Below are the code and all the weights of a small trained network. Each question names an input and a class and asks about switching units off, where a switched-off unit gives its printed mean instead of its output.

import numpy as np


def w(rows, s, z=0):
    codes = np.array(rows[::2]) - 128.0
    scale = np.full(codes.shape[1], s)
    scale[-1] = z or s
    return codes * scale


def f(y):
    return y / 2 * (1 + np.tanh(0.7978845608 * (y + 0.044715 * y**3)))


def log_softmax(a):
    a = a - a.max(-1, keepdims=True)
    return a - np.log(np.exp(a).sum(-1, keepdims=True))


def net(x, mask):
    res = np.array(x, float).reshape(1, 7) / 4 @ E
    y = f(res @ A[0][:, :-1].T + A[0][:, -1])
    res = res + np.where(mask, y, B[0][:, -1]) @ B[0][:, :-1]
    return log_softmax(res[-1] @ U[:, :-1].T + U[:, -1])


A, B = {}, {}
E = w([
[108,107,238,239],'x0',
[131,128,130,127],'x1',
[2,31,119,101],'x2',
[126,129,130,126],'x3',
[128,126,131,123],'x4',
[30,214,110,171],'x5',
[160,94,19,230],'x6',
],0.0068)
A[0] = w([
[91,177,38,211,153],'n0',
[127,106,167,199,76],'n1',
[183,212,173,99,103],'n2',
[123,106,189,187,91],'n3',
[54,40,168,68,91],'n4',
[59,204,102,166,99],'n5',
[77,182,66,194,94],'n6',
[56,58,80,141,100],'n7',
[52,76,169,84,98],'n8',
[126,140,11,91,89],'n9',
[241,194,134,224,102],'n10',
[119,127,252,154,134],'n11',
[120,121,209,164,102],'n12',
[148,132,24,52,90],'n13',
[180,49,80,165,91],'n14',
[121,91,164,209,95],'n15',
[223,45,155,98,254],'n16',
[139,135,151,61,174],'n17',
[44,96,201,50,93],'n18',
[74,65,100,137,67],'n19',
[123,100,172,195,80],'n20',
[103,180,211,52,142],'n21',
[178,120,117,145,212],'n22',
[145,64,161,255,118],'n23',
[131,124,207,197,88],'n24',
[57,226,131,130,112],'n25',
[184,48,80,151,127],'n26',
[70,64,125,127,82],'n27',
[188,65,190,78,94],'n28',
[176,226,197,99,138],'n29',
],0.0085,0.0058)
B[0] = w([
[101,55,201,133,199],'n0',
[178,170,98,67,143],'n1',
[194,91,60,162,169],'n2',
[142,193,75,69,150],'n3',
[191,117,102,163,188],'n4',
[170,99,221,88,166],'n5',
[147,97,218,77,163],'n6',
[247,79,108,180,162],'n7',
[207,79,97,156,177],'n8',
[122,171,112,58,180],'n9',
[179,72,103,128,214],'n10',
[84,163,54,88,190],'n11',
[132,157,79,73,155],'n12',
[97,181,79,56,195],'n13',
[134,75,201,91,166],'n14',
[131,173,75,68,154],'n15',
[50,134,176,141,254],'n16',
[76,122,120,113,181],'n17',
[179,25,97,137,198],'n18',
[254,95,132,101,139],'n19',
[148,154,105,59,144],'n20',
[62,71,152,104,203],'n21',
[100,91,148,210,192],'n22',
[64,178,80,60,191],'n23',
[133,156,101,45,160],'n24',
[160,135,241,118,178],'n25',
[76,92,246,57,180],'n26',
[223,108,102,134,146],'n27',
[121,151,215,80,165],'n28',
[196,24,78,206,191],'n29',
],0.0061,0.0073)
U = w([
[121,97,142,136,246],'0',
[225,81,71,176,5],'1',
[106,193,64,55,30],'2',
[93,117,136,156,238],'3',
[121,127,247,120,3],'4',
[92,116,113,171,215],'5',
],0.012,0.0056)

Each question gives the input, the list of numbers given to net, and the class t.
The units are the neurons (one row each of A and B). Each row of codes is followed by its name. A weight is (code - 128) times the scale printed after its matrix; where a second scale follows, it is the last column's (A, B and U).
mask holds one flag per neuron, in row order. A switched-off neuron (its flag False) gives its mean, the last column of its row in B, instead of its output. The means were averaged over made-up inputs and are rounded, as every weight is.
A unit's drop is (log p(t) with every unit on - log p(t) with that unit switched off) / (log p(t) with every unit on - log p(t) with every unit switched off).
The circuit of an input: a set's keep is (log p(t) with only the set's units on - log p(t) with every unit switched off) / (log p(t) with every unit on - log p(t) with every unit switched off). Starting from the 12 units with the biggest drops (on a tie, the unit counted first), units are removed one at a time, each time the one whose removal leaves the highest keep (on an exact tie, the one counted first), for as long as the keep stays at least 0.8.
circuit, biggest first: the units of the circuit, biggest drop first
most important unit: the unit with the biggest drop
top k neurons: the k neurons with the biggest drops, biggest first
drop when u is switched off: that unit's drop, to one decimal
input [-1,2,-6,-7,-8,-8,6], class 4: circuit, biggest first	(n26, n16)
input [-7,0,-7,-5,5,6,-4], class 1: circuit, biggest first	(n29)
input [-4,6,-7,7,0,6,2], class 1: circuit, biggest first	(n29, n10)
input [4,-5,5,-5,-5,-1,-8], class 0: top 2 neurons	(n21, n18)
input [0,-2,1,5,3,7,-2], class 4: circuit, biggest first	(n25, n5)
input [6,0,-8,6,-3,-5,-2], class 1: top 3 neurons	(n29, n10, n2)
input [4,-3,6,-8,-2,-8,4], class 4: top 3 neurons	(n26, n14, n16)
input [-8,-6,5,-2,-7,-7,5], class 2: top 2 neurons	(n13, n9)
input [6,4,1,-3,5,5,4], class 2: top 2 neurons	(n23, n15)
input [-8,0,-5,-7,7,-5,4], class 2: top 2 neurons	(n13, n9)
input [0,0,-8,-8,0,4,-3], class 1: top 2 neurons	(n29, n2)
input [6,6,7,6,1,-7,2], class 1: top 3 neurons	(n7, n4, n27)
input [-4,4,2,-7,8,8,-2], class 4: top 2 neurons	(n25, n5)
input [-7,3,-6,5,-1,-7,3], class 2: circuit, biggest first	(n13)
input [-8,3,3,0,7,8,8], class 0: top 3 neurons	(n0, n7, n6)
input [7,-4,-8,3,6,4,2], class 1: top 2 neurons	(n10, n29)
input [6,-7,-8,4,3,-4,-4], class 1: top 3 neurons	(n29, n2, n10)
input [0,-6,-8,6,-7,7,-4], class 1: drop when n2 is switched off	0.4
input [0,1,2,0,-7,6,0], class 4: drop when n25 is switched off	0.2
input [-5,5,-1,8,3,-5,6], class 5: drop when n22 is switched off	0.2
input [4,-1,8,3,2,5,3], class 1: most important unit	n7
